[[116 112 142]
 [142 134 149]
 [150 146 151]
 [148 133 143]]
=>
[[142 134 149]
 [150 146 151]]

[[143 143 126  99 151]
 [142 142 103  99 140]
 [147 144  99 113 128]
 [110 105 153 156 121]
 [103 103 157 147 113]]
=>
[[142 142 103]
 [147 144  99]]

[[129 128 129 129 129]
 [136 133 127 126 124]
 [135 128 130 134 130]
 [149 144 108 130 117]]
=>
[[136 133 127]
 [135 128 130]]

[[131 130 138 131 137]
 [132 119 134 140 137]
 [129 127 122 122 124]
 [125 129 127 105 121]
 [121 124 126 130 140]]
=>
[[132 119 134]
 [129 127 122]]

[[108 113 146]
 [143 141 107]
 [149 141 117]
 [112 117 139]
 [112 115 144]]
=>
[[143 141 107]
 [149 141 117]]

[[145 109 143]
 [115 144 115]
 [144 107 145]
 [114 145 114]
 [115 145 114]]
=>
[[115 144 115]
 [144 107 145]]
---
[[130 131 131 130 131 124 128 129 131 126]
 [130 140 131 132 129 119 131 128 133 123]
 [128 123 129 128 129 132 125 129 127 131]
 [128 126 127 117 118 149 125 123 126 132]
 [126 126 127 128 132 117 141 125 133 111]
 [120 117 112 130 125 125 128 132 111 141]]
=>
[[126 130 131 131 130 131 124 128 129 131]
 [123 130 140 131 132 129 119 131 128 133]
 [131 128 123 129 128 129 132 125 129 127]
 [132 128 126 127 117 118 149 125 123 126]
 [111 126 126 127 128 132 117 141 125 133]
 [141 120 117 112 130 125 125 128 132 111]]

[[130 134 123 145 132 127 123 119 150 139 135]
 [137 128 119 147 131 108 136 115 140 133 115]
 [116 118 128 120 113 122 140 126 126 120 130]
 [121 109 138 126 124 139 134 131 133 127 152]
 [117 120 144 128 128 141 143 143 123 125 135]]
=>
[[135 130 134 123 145 132 127 123 119 150 139]
 [115 137 128 119 147 131 108 136 115 140 133]
 [130 116 118 128 120 113 122 140 126 126 120]
 [152 121 109 138 126 124 139 134 131 133 127]
 [135 117 120 144 128 128 141 143 143 123 125]]

[[114 127 101]
 [114 104 102]]
=>
[[101 114 127]
 [102 114 104]]

[[128 116 124 135 121 136 123 140 119 114 133 123 136 133]
 [130 138 127 108 135 151 124 133 138 126 126 148 132 116]
 [120 145 144 123 143 140 120 128 137 129 132 141 127 134]]
=>
[[133 128 116 124 135 121 136 123 140 119 114 133 123 136]
 [116 130 138 127 108 135 151 124 133 138 126 126 148 132]
 [134 120 145 144 123 143 140 120 128 137 129 132 141 127]]

[[141 132 132 129 138 114 137 130 154 135 134 130 145]
 [128 110 139 123 112 119 128 153 120 106 123 128 125]
 [129 131 141 137 135 129 140 146 120 131 134 136 127]
 [146 140 127 132 141 117 139 126 146 136 141 123 147]
 [132 117 123 137 128 119 134 122 129 116 136 124 138]
 [137 146 141 130 153 135 153 138 137 153 135 113 129]]
=>
[[145 141 132 132 129 138 114 137 130 154 135 134 130]
 [125 128 110 139 123 112 119 128 153 120 106 123 128]
 [127 129 131 141 137 135 129 140 146 120 131 134 136]
 [147 146 140 127 132 141 117 139 126 146 136 141 123]
 [138 132 117 123 137 128 119 134 122 129 116 136 124]
 [129 137 146 141 130 153 135 153 138 137 153 135 113]]

[[141 126 126 125 125 140 134]
 [149 125 134 127 126 154 141]]
=>
[[134 141 126 126 125 125 140]
 [141 149 125 134 127 126 154]]

[[107 122 130 119 137 105 114 121 118]
 [139 100 154 114 115 118 146 115 145]
 [114 125 103 136 106 102 113 119 153]
 [121 145 132 112 120 117 134 138 132]
 [130 144 151 117 136 134 147 128 118]
 [110 128 135 149 157 100 153 120 103]
 [134 109 107 104 136 135 135 105 132]
 [145 140 102 122 152 113 148 112 104]]
=>
[[118 107 122 130 119 137 105 114 121]
 [145 139 100 154 114 115 118 146 115]
 [153 114 125 103 136 106 102 113 119]
 [132 121 145 132 112 120 117 134 138]
 [118 130 144 151 117 136 134 147 128]
 [103 110 128 135 149 157 100 153 120]
 [132 134 109 107 104 136 135 135 105]
 [104 145 140 102 122 152 113 148 112]]

[[126 125 120 133 125 115 128 118 150]
 [130 131 117 132 122 126 129 126 142]]
=>
[[150 126 125 120 133 125 115 128 118]
 [142 130 131 117 132 122 126 129 126]]
---
[[128 128]
 [114 101]
 [132 125]
 [122 114]
 [120 112]
 [117 107]]
=>
[[132 125]
 [128 128]
 [122 114]
 [120 112]
 [117 107]
 [114 101]]

[[132 125]
 [109 124]
 [130 122]
 [134 132]
 [118 128]
 [102 122]
 [131 132]
 [135 128]
 [106 123]
 [128 120]]
=>
[[135 128]
 [134 132]
 [132 125]
 [131 132]
 [130 122]
 [128 120]
 [118 128]
 [109 124]
 [106 123]
 [102 122]]

[[146 123 111 120 103 119 110 107]
 [131 104 142 123 131 111 134 120]
 [104 142 128 117 133 130 130 151]
 [156 118 116 149 106 129 121 102]
 [153 116 111 148 102 122 122  98]
 [145 124 105 122 118 133 111 108]
 [ 99 145 117 114 132 131 126 142]]
=>
[[156 118 116 149 106 129 121 102]
 [153 116 111 148 102 122 122  98]
 [146 123 111 120 103 119 110 107]
 [145 124 105 122 118 133 111 108]
 [131 104 142 123 131 111 134 120]
 [104 142 128 117 133 130 130 151]
 [ 99 145 117 114 132 131 126 142]]

[[141 133 129 131 148 118]
 [151 121 141 137 125 128]]
=>
[[151 121 141 137 125 128]
 [141 133 129 131 148 118]]

[[130 132 125 118 115 138 125]
 [135 128 140 111 113 135 135]
 [142 128 128 121 130 145 131]
 [134 140 125 123 130 140 131]
 [152 133 137 115 115 148 133]]
=>
[[152 133 137 115 115 148 133]
 [142 128 128 121 130 145 131]
 [135 128 140 111 113 135 135]
 [134 140 125 123 130 140 131]
 [130 132 125 118 115 138 125]]

[[140 107 123 113]
 [122 108 114 104]
 [149 132 126 144]
 [109 143 138 149]
 [119 143 156 158]]
=>
[[149 132 126 144]
 [140 107 123 113]
 [122 108 114 104]
 [119 143 156 158]
 [109 143 138 149]]

[[136 120 139 128 116 106 106 126 122 138]
 [144 129 141 128 117 117 123 127 124 144]]
=>
[[144 129 141 128 117 117 123 127 124 144]
 [136 120 139 128 116 106 106 126 122 138]]

[[123 128]
 [132 147]
 [131 100]
 [118 127]
 [126 141]
 [130 123]
 [121 145]]
=>
[[132 147]
 [131 100]
 [130 123]
 [126 141]
 [123 128]
 [121 145]
 [118 127]]

[[141 139 121 108 139 123 116 136 125 106 138]
 [124 130 127 122 131 130 127 131 130 126 135]
 [122 135 113 112 113 138 134 131 136 138 130]
 [142 142 118 107 137 127 116 143 126 108 140]]
=>
[[142 142 118 107 137 127 116 143 126 108 140]
 [141 139 121 108 139 123 116 136 125 106 138]
 [124 130 127 122 131 130 127 131 130 126 135]
 [122 135 113 112 113 138 134 131 136 138 130]]
